Below is a small trained network, with its code and all its weights. Each question gives an input and a target symbol and asks what happens when units are switched off, that is, made to give their printed mean instead of their output.

import numpy as np


def w(rows, s, z=0):
    codes = np.array(rows[::2]) - 128.0
    scale = np.full(codes.shape[1], s)
    scale[-1] = z or s
    return codes * scale


def norm(h):
    return h / np.sqrt((h * h).mean(-1, keepdims=True) + 1e-5)


def f(y):
    return y / 2 * (1 + np.tanh(0.7978845608 * (y + 0.044715 * y**3)))


def softmax(a):
    e = np.exp(a - a.max(-1, keepdims=True))
    return e / e.sum(-1, keepdims=True)


def log_softmax(a):
    a = a - a.max(-1, keepdims=True)
    return a - np.log(np.exp(a).sum(-1, keepdims=True))


def net(x, mask):
    ids = ['αγεζηθλμξπστφψω'.index(c) for c in x.split()]
    T = len(ids)
    res = E[ids] + P[:T]
    u = 0
    for l in range(3):
        r = norm(res)
        for j in range(3):
            rows = slice(2 * j, 2 * j + 2)
            q, k, v = (r @ M[l][rows].T for M in (Q, K, V))
            z = softmax(np.where(np.tri(T) > 0, q @ k.T / 2**0.5, -1e9)) @ v
            o = O[l][rows]
            res = res + np.where(mask[u + j], z, o[:, -1]) @ o[:, :-1]
        u += 3
        y = f(norm(res) @ A[l][:, :-1].T + A[l][:, -1])
        res = res + np.where(mask[u : u + 4], y, B[l][:, -1]) @ B[l][:, :-1]
        u += 4
    return log_softmax(norm(res)[-1] @ U[:, :-1].T + U[:, -1])


Q, K, V, O, A, B = {}, {}, {}, {}, {}, {}
E = w([
[172,52,10,172],'α',
[134,73,64,129],'γ',
[133,72,61,126],'ε',
[132,71,59,130],'ζ',
[146,4,50,98],'η',
[127,59,70,120],'θ',
[58,43,74,213],'λ',
[87,144,171,125],'μ',
[85,140,171,124],'ξ',
[100,128,121,254],'π',
[61,108,161,71],'σ',
[129,208,174,127],'τ',
[84,125,133,37],'φ',
[168,220,152,94],'ψ',
[145,166,127,43],'ω',
],0.0052)
P = w([
[57,168,2,98],'0',
[179,24,188,108],'1',
[82,154,46,104],'2',
[164,58,176,112],'3',
[97,152,78,110],'4',
[146,95,166,115],'5',
[113,148,113,116],'6',
[136,117,178,114],'7',
],0.007)
Q[0] = w([
[103,140,61,81],'0.h1',
[145,100,146,147],'0.h1',
[182,86,255,160],'0.h2',
[97,153,76,82],'0.h2',
[24,46,146,203],'0.h3',
[74,77,169,87],'0.h3',
],0.031)
K[0] = w([
[105,62,100,103],'0.h1',
[95,156,189,167],'0.h1',
[129,181,178,42],'0.h2',
[158,116,89,167],'0.h2',
[30,65,137,255],'0.h3',
[56,119,160,116],'0.h3',
],0.03)
V[0] = w([
[90,87,112,183],'0.h1',
[139,78,84,77],'0.h1',
[80,112,137,254],'0.h2',
[243,174,88,222],'0.h2',
[97,126,141,64],'0.h3',
[56,91,143,164],'0.h3',
],0.028)
O[0] = w([
[137,191,142,115,180],'0.h1',
[93,137,64,163,223],'0.h1',
[55,209,202,178,87],'0.h2',
[5,179,114,1,9],'0.h2',
[73,109,131,182,150],'0.h3',
[136,207,128,151,202],'0.h3',
],0.018,0.014)
A[0] = w([
[4,29,164,215,144],'0.n1',
[63,118,40,151,143],'0.n2',
[214,67,164,160,252],'0.n3',
[105,92,99,222,142],'0.n4',
],0.02,0.0034)
B[0] = w([
[254,176,126,72,167],'0.n1',
[61,110,138,135,182],'0.n2',
[108,118,211,90,252],'0.n3',
[81,87,128,175,221],'0.n4',
],0.028,0.016)
Q[1] = w([
[212,127,216,1],'1.h1',
[131,134,158,205],'1.h1',
[118,169,139,22],'1.h2',
[87,201,138,17],'1.h2',
[204,40,161,208],'1.h3',
[115,73,151,138],'1.h3',
],0.025)
K[1] = w([
[226,110,193,178],'1.h1',
[59,125,184,153],'1.h1',
[122,141,137,43],'1.h2',
[126,135,172,31],'1.h2',
[2,150,42,170],'1.h3',
[102,108,110,115],'1.h3',
],0.03)
V[1] = w([
[137,206,130,182],'1.h1',
[119,229,146,193],'1.h1',
[194,45,46,128],'1.h2',
[119,193,153,151],'1.h2',
[144,34,255,61],'1.h3',
[23,81,33,97],'1.h3',
],0.0072)
O[1] = w([
[147,103,138,49,200],'1.h1',
[128,83,135,41,249],'1.h1',
[155,115,92,145,29],'1.h2',
[114,110,169,102,190],'1.h2',
[184,68,118,38,24],'1.h3',
[3,164,92,142,187],'1.h3',
],0.0065,0.0015)
A[1] = w([
[234,220,165,251,4],'1.n1',
[235,25,12,116,177],'1.n2',
[82,217,117,224,11],'1.n3',
[168,103,9,209,4],'1.n4',
],0.016,0.0029)
B[1] = w([
[99,166,6,164,251],'1.n1',
[215,82,35,107,215],'1.n2',
[238,87,84,87,214],'1.n3',
[182,105,213,128,167],'1.n4',
],0.024,0.011)
Q[2] = w([
[132,162,187,113],'2.h1',
[138,37,155,104],'2.h1',
[131,129,81,162],'2.h2',
[50,105,169,91],'2.h2',
[102,84,54,100],'2.h3',
[121,47,164,252],'2.h3',
],0.035)
K[2] = w([
[132,190,197,110],'2.h1',
[131,35,109,58],'2.h1',
[142,171,125,187],'2.h2',
[111,2,161,113],'2.h2',
[104,174,61,140],'2.h3',
[160,152,158,250],'2.h3',
],0.028)
V[2] = w([
[126,171,37,228],'2.h1',
[107,140,245,127],'2.h1',
[181,117,36,159],'2.h2',
[89,218,103,214],'2.h2',
[111,133,216,34],'2.h3',
[176,112,139,161],'2.h3',
],0.011)
O[2] = w([
[138,205,1,117,207],'2.h1',
[233,35,179,95,43],'2.h1',
[128,79,19,175,232],'2.h2',
[110,234,44,72,194],'2.h2',
[129,3,68,204,1],'2.h3',
[206,143,125,68,171],'2.h3',
],0.0062,0.0078)
A[2] = w([
[184,113,169,220,4],'2.n1',
[173,246,180,99,19],'2.n2',
[119,15,127,97,99],'2.n3',
[96,52,57,1,222],'2.n4',
],0.024,0.0038)
B[2] = w([
[80,172,202,120,250],'2.n1',
[254,201,159,80,200],'2.n2',
[158,115,85,71,233],'2.n3',
[55,200,138,102,216],'2.n4',
],0.035,0.011)
U = w([
[13,208,122,92,104],'α',
[93,97,91,148,126],'γ',
[83,85,85,156,136],'ε',
[75,85,79,166,204],'ζ',
[95,74,146,135,207],'η',
[78,96,162,128,250],'θ',
[146,186,22,186,151],'λ',
[85,162,184,162,176],'μ',
[85,167,186,178,194],'ξ',
[198,226,171,84,96],'π',
[178,118,167,237,68],'σ',
[141,77,219,50,83],'τ',
[233,47,121,184,43],'φ',
[94,124,77,10,108],'ψ',
[207,41,57,60,1],'ω',
],0.014,0.0042)

Each question gives the input, a string of symbols that net reads in full, and the target symbol t.
The units are the heads (2 rows each of Q, K, V and O) and the neurons (one row each of A and B). Each row of codes is followed by its name. A weight is (code - 128) times the scale printed after its matrix; where a second scale follows, it is the last column's (O, A, B and U).
mask holds one flag per unit, layer by layer, with each layer's heads first. A switched-off unit (its flag False) gives its mean, the last column of its rows in O or B, instead of its output. The means were averaged over made-up inputs and are rounded, as every weight is.
A unit's drop is (log p(t) with every unit on - log p(t) with that unit switched off) / (log p(t) with every unit on - log p(t) with every unit switched off).
The circuit of an input: a set's keep is (log p(t) with only the set's units on - log p(t) with every unit switched off) / (log p(t) with every unit on - log p(t) with every unit switched off). Starting from the 12 units with the biggest drops (on a tie, the unit counted first), units are removed one at a time, each time the one whose removal leaves the highest keep (on an exact tie, the one counted first), for as long as the keep stays at least 0.8.
circuit, biggest first: the units of the circuit, biggest drop first
most important unit: the unit with the biggest drop
top k neurons: the k neurons with the biggest drops, biggest first
top k neurons in layer l: the k neurons of layer l with the biggest drops, biggest first
which heads matter: for each layer, one digit per head in row order, 1 if its drop is at least 0.15 and else 0, layers parted by /
input θ ξ θ α ε ζ ω φ, target ω: circuit, biggest first -> [0.h2]
input λ ω θ, target λ: which heads matter -> 010 / 000 / 000
input ω ε φ, target φ: top 3 neurons -> [0.n3 1.n4 0.n1]
input π σ ζ η, target σ: top 2 neurons in layer 0 -> [0.n3 0.n2]
input τ ξ π θ α τ θ λ, target τ: circuit, biggest first -> [0.h1 0.n3]
input ψ γ α ζ μ τ λ, target λ: which heads matter -> 000 / 000 / 000
input ω ω ζ ζ, target ω: which heads matter -> 010 / 000 / 000
input λ ε μ λ φ, target λ: which heads matter -> 010 / 000 / 000
input ξ ω τ θ ψ λ τ, target λ: circuit, biggest first -> [0.h2 0.n1 1.n1 0.n3]
input α η σ, target α: which heads matter -> 110 / 000 / 000
input λ ε λ γ ζ ζ θ, target λ: top 3 neurons -> [0.n3 1.n1 1.n3]
input ζ ξ σ σ, target σ: top 2 neurons -> [2.n1 0.n3]
input θ ξ ζ τ, target τ: circuit, biggest first -> [0.n3 0.h1]
input ζ ξ θ γ, target ξ: top 2 neurons -> [0.n3 2.n1]
input π ε ξ α, target ξ: top 4 neurons -> [0.n3 0.n1 2.n1 1.n3]
input α η θ γ ω θ φ, target α: most important unit -> 0.h2
input ψ λ ζ, target λ: which heads matter -> 000 / 000 / 000
input λ ω π η ψ λ μ, target λ: which heads matter -> 100 / 000 / 000
input ζ λ φ, target λ: top 2 neurons -> [1.n1 0.n1]
input ψ ξ η σ ω ψ ε σ, target ψ: which heads matter -> 110 / 000 / 000
input π ψ ω γ λ λ λ λ, target λ: most important unit -> 0.h3
input ω λ τ η μ λ η, target λ: top 2 neurons in layer 1 -> [1.n1 1.n3]
input ζ λ τ, target λ: top 2 neurons -> [1.n1 0.n1]
input η ζ λ ζ τ θ ψ, target λ: which heads matter -> 110 / 000 / 000
input μ ξ ψ π, target ψ: which heads matter -> 010 / 000 / 000
input ζ η λ α γ ψ μ, target α: top 2 neurons -> [0.n3 0.n1]
input ζ σ η γ ξ μ, target ξ: which heads matter -> 000 / 000 / 000
input ω ψ η λ, target ψ: top neuron in layer 0 -> [0.n1]
